Below is a small trained network, with its code and all its weights. Each question gives an input and a class and asks what happens when units are switched off, that is, made to give their printed mean instead of their output.

import numpy as np


def w(rows, s, z=0):
    codes = np.array(rows[::2]) - 128.0
    scale = np.full(codes.shape[1], s)
    scale[-1] = z or s
    return codes * scale


def f(y):
    return y / 2 * (1 + np.tanh(0.7978845608 * (y + 0.044715 * y**3)))


def log_softmax(a):
    a = a - a.max(-1, keepdims=True)
    return a - np.log(np.exp(a).sum(-1, keepdims=True))


def net(x, mask):
    res = np.array(x, float).reshape(1, 6) / 4 @ E
    y = f(res @ A[0][:, :-1].T + A[0][:, -1])
    res = res + np.where(mask, y, B[0][:, -1]) @ B[0][:, :-1]
    return log_softmax(res[-1] @ U[:, :-1].T + U[:, -1])


A, B = {}, {}
E = w([
[81,255,108,102,206,214],'x0',
[254,225,74,9,14,66],'x1',
[127,116,130,126,131,119],'x2',
[81,111,155,90,107,111],'x3',
[160,92,156,112,168,103],'x4',
[136,60,189,81,173,68],'x5',
],0.006)
A[0] = w([
[99,203,132,42,244,139,104],'neuron 1',
[154,175,96,72,50,28,70],'neuron 2',
[191,65,254,197,108,41,112],'neuron 3',
[34,146,95,213,93,140,137],'neuron 4',
[72,252,210,80,164,169,127],'neuron 5',
[144,73,173,123,39,159,112],'neuron 6',
[125,90,151,159,73,95,119],'neuron 7',
[81,116,233,20,142,84,253],'neuron 8',
[197,227,72,51,94,100,126],'neuron 9',
],0.0073,0.0059)
B[0] = w([
[130,108,14,110,144,168,177],'neuron 1',
[61,187,79,120,254,135,207],'neuron 2',
[63,91,131,107,151,221,198],'neuron 3',
[65,123,224,180,169,120,168],'neuron 4',
[201,67,52,111,100,195,191],'neuron 5',
[130,75,74,132,95,152,149],'neuron 6',
[95,52,42,81,160,159,150],'neuron 7',
[227,88,191,187,133,130,245],'neuron 8',
[107,99,192,169,240,76,254],'neuron 9',
],0.0074,0.007)
U = w([
[79,138,169,98,218,124,87],'0',
[130,134,163,95,160,157,193],'1',
[119,133,145,103,148,141,197],'2',
[129,68,9,85,119,159,91],'3',
[145,122,126,131,133,130,163],'4',
[151,122,123,139,137,130,139],'5',
[147,168,169,63,68,134,1],'6',
],0.012,0.0065)

Each question gives the input, the list of numbers given to net, and the class t.
The units are the neurons (one row each of A and B). Each row of codes is followed by its name. A weight is (code - 128) times the scale printed after its matrix; where a second scale follows, it is the last column's (A, B and U).
mask holds one flag per neuron, in row order. A switched-off neuron (its flag False) gives its mean, the last column of its row in B, instead of its output. The means were averaged over made-up inputs and are rounded, as every weight is.
A unit's drop is (log p(t) with every unit on - log p(t) with that unit switched off) / (log p(t) with every unit on - log p(t) with every unit switched off).
The circuit of an input: a set's keep is (log p(t) with only the set's units on - log p(t) with every unit switched off) / (log p(t) with every unit on - log p(t) with every unit switched off). Starting from all 9 units, units are removed one at a time, each time the one whose removal leaves the highest keep (on an exact tie, the one counted first), for as long as the keep stays at least 0.8.
units of the circuit, in order: the units of the circuit, biggest drop first
unit that matters most: the unit with the biggest drop
k most important neurons: the k neurons with the biggest drops, biggest first
drop when u is switched off: that unit's drop, to one decimal
input [-7,1,-2,-6,-4,2], class 3: units of the circuit, in order : [neuron 9; neuron 7]
input [6,0,4,-4,2,-4], class 3: units of the circuit, in order : [neuron 5; neuron 1]
input [7,8,0,-3,1,-4], class 0: units of the circuit, in order : [neuron 9]
input [-7,-1,-1,-6,0,3], class 3: units of the circuit, in order : [neuron 9; neuron 7]
input [1,-7,-5,8,5,8], class 1: 2 most important neurons : [neuron 8; neuron 9]
input [8,-1,8,-6,6,6], class 3: 3 most important neurons : [neuron 1; neuron 5; neuron 9]
input [-5,-2,5,-2,4,-1], class 3: 4 most important neurons : [neuron 9; neuron 7; neuron 4; neuron 3]
input [7,-5,2,2,1,5], class 3: 2 most important neurons : [neuron 1; neuron 5]
input [6,8,-4,-7,7,3], class 0: 2 most important neurons : [neuron 9; neuron 2]
input [8,-1,6,-7,-1,-3], class 3: units of the circuit, in order : [neuron 5; neuron 1]
input [-4,5,5,-2,2,0], class 0: 3 most important neurons : [neuron 2; neuron 9; neuron 5]
input [5,-3,-8,7,1,-1], class 5: units of the circuit, in order : [neuron 3; neuron 2; neuron 5]
input [-8,-4,-5,-2,3,-2], class 3: 2 most important neurons : [neuron 9; neuron 7]
input [5,-1,8,-1,5,6], class 5: unit that matters most : neuron 8
input [8,6,-5,2,0,5], class 3: 3 most important neurons : [neuron 5; neuron 1; neuron 4]
input [4,-6,7,-5,5,4], class 5: 2 most important neurons : [neuron 9; neuron 2]
input [6,8,-4,3,-4,8], class 0: 3 most important neurons : [neuron 9; neuron 2; neuron 6]
input [2,8,-8,1,2,2], class 0: drop when neuron 9 is switched off : 0.5
input [4,8,8,-5,-5,-2], class 0: drop when neuron 9 is switched off : 0.7
input [6,8,-7,6,-4,-5], class 0: drop when neuron 9 is switched off : 1.7
input [8,-1,0,1,5,-7], class 3: drop when neuron 5 is switched off : 0.4
input [5,0,8,8,0,0], class 4: most important neuron : [neuron 8]
